Rows near named flat spaces through zero
zotu_vasi: [-12  13  22 -22 -30 -44   0 -12 -24  -3  35 -13   3   2  -9  -5 -26 -14
   5   5 -32 -15 -22  23]
gev_mapa: [  0  10   0  14  27 -17 -25   3  -3  -5  44   5 -46 -20  -7 -32  34 -22
 -15  14   0 -19 -25  -9]
neruf_benef: [ -4  11   1   0   4  -5   1   3   6   5 -29   3   4   2 -10   0   2  -6
 -26 -16  -4  10  13 -26]
vufip_kiv: [-12 -23   2 -13  17   9  20 -18  -2  47 -22   9 -26  -8   0   7  11  25
   5  10   5  -3  -9 -22]
rida_ber: [-23 -32   8 -27  -9 -17  11   7  -8   3 -30  14  12  11  21  18 -19   0
  27  -2 -11   5  38   6]
bokul_doza: [-23  32  12 -15  31  39   2  27 -36  19   4  15 -28  25 -34  19   7  -8
  19 -17   1  -4  33  15]
neruf_benef: [  4  18  -6 -20  -5 -28  23 -20 -39   3 -37  -7   9  -2  -4  22  27   2
 -45 -28 -28  -9  21 -16]
nukor_sodad: [-69  -7 -31 -11  21 -13 -40 -14 -14  -4 -16  -3 -66 -20  43  15 -41  -2
   6  50   7  12  32   0]
zufuz_zolus: [  7 -36  41  35   2 -27 -56  24 -35   7 -11  39 -15 -21  -5   2  24  17
 -37  39  54 -25  22  26]
sapim_dur: [  0   3  16   4  -6  -8   0  12 -14   8   0 -25  13 -10   2 -13   1  -5
  21  10  -3   9 -19   0]
[  7  76  17  29   6  28  48  58   5 -23 -12 -55 -64  41  -6  23  10  14
  34  60 -36 -32 -34 -50] | bokul_doza
[ -1  -7   3   3   4  -5 -11   0  -6   0   0   7  -1  -4  -3  -1   1   3
  -7   6   6  -3   3   7] | zufuz_zolus
gev_mapa: [ 1 -5  2 -2 -2  3  4  2  0 -1 -5  1 10  1  0  2 -9  5  5 -2  0  6  4  2]
vobus_ner: [ 39 -15 -10  23  -8  26  -7  26 -14  30 -13 -17  30  -2  54  29   0  41
   5   8 -15  61 -15 -22]
vobus_ner: [-21  -8  12  18 -30  40   5 -13  -5  11  -6  -9 -21   1  -8 -27  21 -29
   0  12   2  17  44  -5]
[ 20  -1   8  -8  12 -16   2  16  -6 -16  -5  18  -7   9  19  14 -17  -8
  25 -17 -41  -8 -15  -3] | bokul_doza
[  3  10  -3  20  26 -22 -35   3  -2  -7  46   2 -46 -19  -7 -34  35 -23
 -16  15   4 -21 -23 -12] | gev_mapa
[-29   1  10 -24 -39 -15   3   0   0 -21 -27   8  16  18   0 -26  21  34
 -22  22  13 -14 -13 -20] | vobus_ner
[ 15   0  -2  -6   3  11  16  -2  15  11   5 -13 -11  -3 -11 -27   0  -2
  -4   3  25  10 -11  -1] | rida_ber
vibuz_tusen: [  5  -5   1  -7  -2  -1  -8  -4   2   3   1  -8   3  -6  -7   6 -12  -5
  -4   1   2  -4 -12   5]
[ -3  -6  -1  -4  -8   4  10   1   7   0 -23  -2  20   9   3  15 -17  13
   9  -7   0  12   7   4] | gev_mapa
vufip_kiv: [  9  22  -3  14 -25 -13 -22  24  -2 -52  27 -14  28   6  -2  -8  -8 -26
 -10  -8  -7   3   2  24]
larop_fusul: [ 58  18   7 -38  33 -20  -7  -6 -13   8   5  34 -16   6   1  36 -39  33
  -3 -11 -26  17 -18  35]
[ -9  15  -7  -2  13  19   6   0   2   3  -3 -11 -19   0   4  -7  -2  19
   0  -5  -8   2  10 -11] | vibuz_tusen
[-1  0  0 -2 -8  7  3 -1 -2 -2 -6  0  6  4  1  6 -5  8 -2 -3 -3  4  1  1] | gev_mapa
bokul_doza: [ 17 -75  15  33 -20 -34 -61 -40  -2  21  -5  16  24 -25  74 -26 -54 -36
  36  18 -21 -13  37  23]
[  6  35 -12  28 -15 -11  22 -23   7  -4 -19 -22   1 -32 -20   1  13  42
  -7  28  44   7   8 -21] | bokul_doza
[-11 -19  -1  12   8  29 -16  -7  24 -16  55   3 -19  -9   4 -15  -2  -5
  54  53  18   7 -42  56] | neruf_benef
sapim_dur: [  2   4 -16  -9  -7  -1   1 -13  11  12   8   4 -11   2   4  -3  -5  -2
  -9  -1  11  -4  14   1]
[  1  -4   1  -8  -8  11  11  -2   1   6 -21  -8  18   9   0  12 -14   4
  10  -7  -1  10  17   7] | gev_mapa
nukor_sodad: [ -2   6  89  33  12   5  28 -82  14 -11   3  28 -33  37 -31  27 -11  24
  -4  -5  13  -3 -14  32]

Rows near named flat spaces through zero (a row that begins with a name and a colon came from that space)
zodsiti: [ -7  56  14  46  23  55  51 -52   6   7 -13  17  38 -14 -12  43 -34  20
   1 -10   7 -30  44  32]
luvufopo: [-43 -10  -9 -15  25   2  -1  19  -9 -47 -10  19   4  12   4   5 -24   4
  24   3 -14  -2  30  -2]
zirdovam: [  9  -2   0   1   3  -4   0 -20   7   8 -17   9  18   9  -2 -23 -13 -18
   1   3  -4   5   1 -21]
zumatsinog: [ 13  -8   1   1  -2  10   8   7 -21   6  11 -15   7  -4  28  23   1  16
 -12   6  17   1  21  10]
[  2  28  24  13 -10  18   8   7  17 -30  39   4  12 -16  -5  16  27  14
   6 -11 -38  10  -9 -33] | zirdovam
vilesdomo: [-15   8 -33  -5  13  31  18   7  -1  21  19   9   1 -15 -56  22 -17  15
  -9  18  -7 -14  28  18]
[ -2  23 -22   2  -8   7 -23   2  23   0   6  24   0   5   2  -8  -6 -20
   3 -12 -34  11 -12 -10] | zumatsinog
pegugezuf: [-13 -20   0  14 -48  -7  21  40  46   5  14 -10  17  -9   7   0  -4 -18
  -8  42 -16   9  15  42]
revikrav: [ 29   0  16  18 -49  11   2  -6 -15 -55   0 -50  49  -3  10 -20   2 -14
 -57 -32  19  24 -13  38]
luvufopo: [ 24   5 -25  12 -47   1  21   3   1  21  11  -9 -13 -27 -12   5   4   1
 -17  -1  36 -23 -32  18]
[ 24   4  34  -4   8 -10   0 -17  11  25   6  17  14 -31   0 -16  -9 -14
   7   8   5 -13  -7  10] | revikrav
zodsiti: [-11  30   8  24  22  37  33 -27  -6  11  -6  14  16  -6  -9  20 -22   9
  -8  -4  -2 -18  23  15]
[-10 -27   6  10   2 -21  23   6  -8   5  -6 -18   4  13  -6 -15   8   3
   3   1  26 -19   8  10] | zumatsinog
vilesdomo: [ 16  12 -36 -40   9 -15  11 -13  -6   2  73 -15 -13   0  18  25  -6  -5
  -7  -1  -9   1  12 -21]
[ 19  14 -22  36 -17  -9  -2   5 -21  -7 -69  20 -17  -2   5 -15  -7  29
  -2   5  -7 -22  17  14] | vilesdomo
zolergibiv: [-12  53  29  -1 -32 -19  30  -9   9  -3  11  10  41 -41 -20 -25  22   2
  33  21  11  47 -68 -11]
[  3   7 -21   3   7 -13 -11 -39 -20   8   6  -8 -12 -11  -5  -9   3   0
  19  15 -16   2   1  16] | luvufopo
pegugezuf: [ -7   2  -6 -10  19  -7 -15 -11  -8   1 -11  14  14 -17   6  -6 -16 -39
  -4  15 -19  -9 -30 -23]
[  2  -7  -9 -15  -2  -8  -7   6   5  -7   3   4 -12   9   1 -11   6  -6
  10  -2  10   7  -7  -4] | zodsiti
[  9  19 -23   7  12 -12  -4  13  19  -4  24  -6  72  16  30   3  35   4
  21   9  13  20  -4  16] | pegugezuf
revikrav: [-10  -6 -11  12 -26 -35  17  24 -21  -9  -4 -13 -13  43 -22   3 -22 -28
   9 -18  32   6 -14  12]
[ -8 -20  -7  15  -2  29  -3  34  31  14 -50   1  14 -10 -24 -25 -11  32
  21  -4 -26   1  16   0] | vilesdomo
[-11 -19 -27 -13  24   3 -38  -7  -5  14  -2  -3  -3  37 -11  19 -25 -15
  71 -13 -32 -10   2   7] | luvufopo
[-10  18  12 -11  -9 -10  13 -20 -12  25  -6   4  24  -4  19  13 -15  12
 -14  12  47  34 -22  -6] | zolergibiv
[-11  -1  45  13  -4 -29  -6 -22  24  19 -44  24 -22 -16  11  -2  15 -26
   3 -22 -20  47  18 -24] | luvufopo
[  6  11  32  -2  11  -1  10   9  26   3  12  22   4 -14  16 -36  25  47
 -25  32   4  -9  26 -26] | luvufopo
[ 11 -42 -12 -28 -25 -39 -42  35  -7   1   9  -6 -16   9  11 -27  26  -7
  12   0   6  24 -36 -17] | zodsiti
sofbato: [ 12 -16  17  -7 -10 -33 -30   0 -46  18   8  -7  27 -11  -3   8  -1   5
  33 -10  19   7   8  54]
[ 11  13 -10 -25   1   1   3 -24 -18  -1  33   5  -2  13  10  25 -10  -5
 -13  -1 -36  14  19 -16] | vilesdomo
[-18  32   8  -2 -35 -27  35  40  27 -61  14  23  12 -48 -22 -39  38 -16
  65  14 -39  32 -73  -8] | zolergibiv
[ -7  22   4  19  23  16  19 -17   1   4   0  -2  13  -6  -5  18 -19   6
  -1   1  -4 -14  23  13] | zodsiti
sofbato: [  7 -20 -45  17 -25  -4  31  -6  22 -16   3  16  -1  -9   6 -10  -2 -12
 -16 -10  14 -14 -26 -12]
[ 10   9  20 -17  -4 -12 -21 -35 -21 -21  -3  17 -17  30  49   7  11 -16
 -14   5 -24  12  18 -22] | vilesdomo
[-44  38 -38 -13  48 -23 -17 -38  67   7 -45  14  23 -13  41 -47   7 -48
   6  -5  -5  26  22 -38] | zumatsinog
[-11  17  12  12  23  17  14 -12   3   1   1   3  11  -5  -9  13 -13   6
  -6   4  -4  -1  23  13] | zodsiti
zirdovam: [-10 -24 -13  -5   9  -7  -5  -8 -21  12 -15  -7 -21   9   5   7 -20 -12
  -4  -7  14 -15  10  10]
[-18  -7  68 -10   7 -15   1 -20  25   8  24  11  18 -11  -2  10  33 -36
   0   2  39  13 -13   8] | vilesdomo
[  2  29  34   7   0 -14  -9  -1  11   6 -34   1  25   7 -30 -30 -12 -19
  23  38 -32   1 -36  -5] | zirdovam

Rows near named flat spaces through zero (a row that begins with a name and a colon came from that space)
kava_riken: [ 33 -23  37 -29   5   9 -15  40 -42   3 -14 -27   9  21  37  -9  13 -26
 -34   0  13 -31  35   0]
fige_vib: [ 10  28 -35   2  -3  21 -29  40  25  39   4   3  -3   1 -20  29   7 -20
  14 -22 -17  11 -12  15]
[ -7 -43  72 -20  -8 -52  37 -87 -33 -97   9  -1   4   3  46 -60 -28  23
 -31  43  45 -21  26 -31] | fige_vib
divu_zuki: [-15 -14  -5   5  -1  46 -11 -19   2   3  -4  19 -34  -4  -2   2 -16  -5
   2  43  41   5   2 -11]
nop_voro: [  4  -4  -4 -19  15  -4  11 -14 -10   1 -16   5  20 -15  19 -31   6 -16
  -8  14   0  14 -13   7]
kubu_sutof: [ 14  14  22   4   5 -10  -2  -7  -2 -39  -2 -16  33  -7 -28  22  11  -4
 -20   1  29   8 -16  -2]
[-36   4  19   7  27  45 -11  35  27   5 -12 -28 -64  -9  22 -26 -65 -31
  31  -4 -26  23  16  17] | kubu_sutof
[  4  32 -32  19   4  14 -11  33  11  32  -6  -7  -5   0 -22  30  15  -3
  13 -16 -24  12  -8  15] | fige_vib
pesu_mudu: [ -4 -17   7  11  -9 -15 -12 -21  -6   1  20  -6   2 -18  10  -4  15 -11
  -9  22  -6   3 -23   1]
[ -6 -42  13   6  17 -27 -19 -13 -57  22  16 -72  16 -34  74  27  26 -40
 -22   7 -12   6  12 -22] | kava_riken
[  9  -5  -4 -18  25  13  -8   5  10 -11  -8  -5  12   8   5  -7  16  -7
 -11  -7  -8   7   4   8] | kava_riken
[ 29 -12   0 -48  57  52  39 -10   1  -7 -19  12  12  23 -10  13  31 -18
  33 -13  -4  32  45  26] | kava_riken
kava_riken: [-41   7 -23  11 -17 -26 -41 -13   3   6  38 -38  23 -71  30 -28 -16  13
 -32   3 -22   8 -64 -35]
vaf_nure: [ 33  12   5   6  -9  20  18   7  27   7  28 -20  -4 -19 -33 -24 -16  25
 -14 -19  -8  22  19 -25]
[-12   3  20 -17  25  30 -22  -8  -5   2   0 -19   3 -10 -41 -18  -2 -25
  -5 -20  10  -9  -6  -1] | kubu_sutof
[ 24  -8   3  -6   1  23  28 -13  11   4 -14  31 -14  44 -28  19  19 -11
  24 -11 -10   7  21  18] | kava_riken
[-39 -39  -7 -19   0  15 -17  29  -5  34 -10   8  -2  13  -2  17  12  10
 -22  10  -8  -6  40   1] | nop_voro
pesu_mudu: [ -6  16   2  -2  -8  18   1   6   8   1 -13  -1  -5  15  -7 -13 -14  18
   2 -10   2   1   5  15]
divu_zuki: [ -3 -14   4  -7   3 -33  12  22   8   0  17  10  11  -5   9 -16   3  13
  -8 -25 -30   0  -9   6]
